X =
[[63 71 63 50 49 62 58 85 56]
 [48 27 44 64 67 27 51  0 55]
 [65 73 64 51 50 63 59 89 58]
 [64 72 63 51 49 63 58 87 57]
 [64 72 63 50 49 63 58 87 57]
 [65 73 64 51 50 64 59 89 58]
 [64 72 63 50 49 63 58 88 57]
 [50 28 46 66 69 28 53  1 56]
 [48 28 44 63 66 28 51  2 54]
 [68 78 67 51 50 65 61 97 60]
 [51 28 46 66 70 28 53  1 57]
 [47 26 43 63 66 28 50  0 53]
 [67 76 66 52 51 64 61 92 59]
 [49 28 45 65 68 28 52  1 55]
 [48 27 44 64 67 28 51  1 54]
 [65 76 65 50 48 66 59 94 58]]
Indices start at 0.
(0, 0): 63
(3, 8): 57
(1, 7): 0
(13, 6): 52
(14, 6): 51
(8, 5): 28
(0, 3): 50
(6, 4): 49
(4, 2): 63
(8, 0): 48
(14, 5): 28
(2, 0): 65
(9, 2): 67
(10, 3): 66
(5, 3): 51
(11, 2): 43
(14, 0): 48
(13, 1): 28
(12, 4): 51
(6, 0): 64
(3, 7): 87
(15, 2): 65
(7, 5): 28
(2, 6): 59
(13, 5): 28
(2, 2): 64
(4, 8): 57
(15, 0): 65
(0, 1): 71
(0, 2): 63
(3, 5): 63
(11, 7): 0
(12, 7): 92
(3, 0): 64
(15, 1): 76
(2, 5): 63
(0, 6): 58

x =
[[ -41 -139  184  491 -351 -495   97 -396 -586 -405 -177  -66 -522 -398
  -126]
 [-154 -324 -406 -627  309 -280 -287 -509 -507 -125   60 -338   97 -887
  -322]
 [   1 -333 -234  597 -161 -448 -419 -151 -138 -133 -750 -359 -333  330
   -66]]
x[0, 0] -> -41
x[:, 9] -> [-405, -125, -133]
x[:, 6] -> [97, -287, -419]
x[2] -> [1, -333, -234, 597, -161, -448, -419, -151, -138, -133, -750, -359, -333, 330, -66]
x[1, 7] -> -509
x[0, 11] -> -66
x[:, 3] -> [491, -627, 597]
x[0, 4] -> -351
x[1, 8] -> -507
x[0, 6] -> 97
x[0, 2] -> 184
x[2, 7] -> -151
x[0, 10] -> -177
x[2, 13] -> 330
x[2, 8] -> -138
x[0, 5] -> -495
x[2, 14] -> -66
x[2, 3] -> 597

arr =
146	179	168	174	158	180	154	160	197	152	160	244
150	176	168	172	160	177	156	162	191	155	162	228
217	140	176	119	173	106	184	160	165	203	162	53
209	211	143	223	173	240	167	175	75	130	144	137
223	167	162	158	175	156	180	167	121	177	154	65
231	177	158	167	175	169	179	166	111	168	147	70
240	196	152	186	173	196	174	166	93	151	136	87
154	173	172	160	158	164	156	157	207	159	158	232
149	185	164	184	159	192	154	163	183	146	158	242
222	155	168	141	174	135	182	164	139	188	157	59
218	141	175	121	173	109	184	161	162	201	162	52
223	161	165	149	175	144	182	165	130	183	155	61
223	213	143	217	172	234	167	171	77	131	136	128
150	176	169	170	159	176	155	160	195	154	160	233
arr[0, 0] -> 146
arr[11, 11] -> 61
arr[5, 0] -> 231
arr[9, 5] -> 135
arr[:, 10] -> [160, 162, 162, 144, 154, 147, 136, 158, 158, 157, 162, 155, 136, 160]
arr[-3, 0] -> 223
arr[-13] -> [150, 176, 168, 172, 160, 177, 156, 162, 191, 155, 162, 228]
arr[11, 9] -> 183
arr[4] -> [223, 167, 162, 158, 175, 156, 180, 167, 121, 177, 154, 65]
arr[-10, 2] -> 162
arr[:, 0] -> [146, 150, 217, 209, 223, 231, 240, 154, 149, 222, 218, 223, 223, 150]
arr[:, 5] -> [180, 177, 106, 240, 156, 169, 196, 164, 192, 135, 109, 144, 234, 176]
arr[13, -12] -> 150
arr[-14] -> [146, 179, 168, 174, 158, 180, 154, 160, 197, 152, 160, 244]
arr[-2, -9] -> 217
arr[6, 1] -> 196
arr[-4] -> [218, 141, 175, 121, 173, 109, 184, 161, 162, 201, 162, 52]
arr[10, 6] -> 184
arr[-1, -7] -> 176
arr[:, -8] -> [158, 160, 173, 173, 175, 175, 173, 158, 159, 174, 173, 175, 172, 159]
arr[:, -1] -> [244, 228, 53, 137, 65, 70, 87, 232, 242, 59, 52, 61, 128, 233]
arr[-13, 3] -> 172
arr[:, 1] -> [179, 176, 140, 211, 167, 177, 196, 173, 185, 155, 141, 161, 213, 176]
arr[-7, 2] -> 172
arr[-6, -11] -> 185
arr[8, -5] -> 163
arr[12, -10] -> 143
arr[-13, -2] -> 162
arr[4, -3] -> 177
arr[-5, -4] -> 139

B =
[[  6  24  16 -14  -2  14 -23   6  15]
 [ 13  11  21   6  10  24 -27   2  41]
 [  0  22   6 -24 -11   3 -10   6 -11]
 [ 10  23  24  -7   3  22 -30   4  32]
 [  6  22  17 -14  -1  16 -24   5  18]
 [ 10  25  22 -11   1  20 -29   6  27]
 [ 11  15  23  -1   7  23 -29   4  38]
 [  9  24  22 -11   2  21 -29   5  27]
 [ 11  18  23  -1   7  23 -28   2  38]]
Rows and columns are counted from 0.
(0, 0) -> 6
(5, 3) -> -11
(4, 2) -> 17
(7, 7) -> 5
(7, 8) -> 27
(8, 7) -> 2
(3, 2) -> 24
(3, 0) -> 10
(6, 5) -> 23
(1, 3) -> 6
(4, 1) -> 22
(2, 3) -> -24
(5, 0) -> 10
(7, 4) -> 2
(6, 8) -> 38
(1, 4) -> 10
(3, 5) -> 22
(7, 1) -> 24
(7, 6) -> -29
(4, 5) -> 16
(4, 4) -> -1
(6, 0) -> 11
(3, 3) -> -7
(8, 5) -> 23
(5, 4) -> 1
(1, 8) -> 41
(8, 4) -> 7
(2, 0) -> 0
(7, 5) -> 21
(4, 6) -> -24
(1, 7) -> 2

M = [-12  16  30 -17  31 -16  32  33 -17 -14  35  11  31  32  30 -12]
M[0] = -12
M[11] = 11
M[15] = -12
M[6] = 32
M[10] = 35
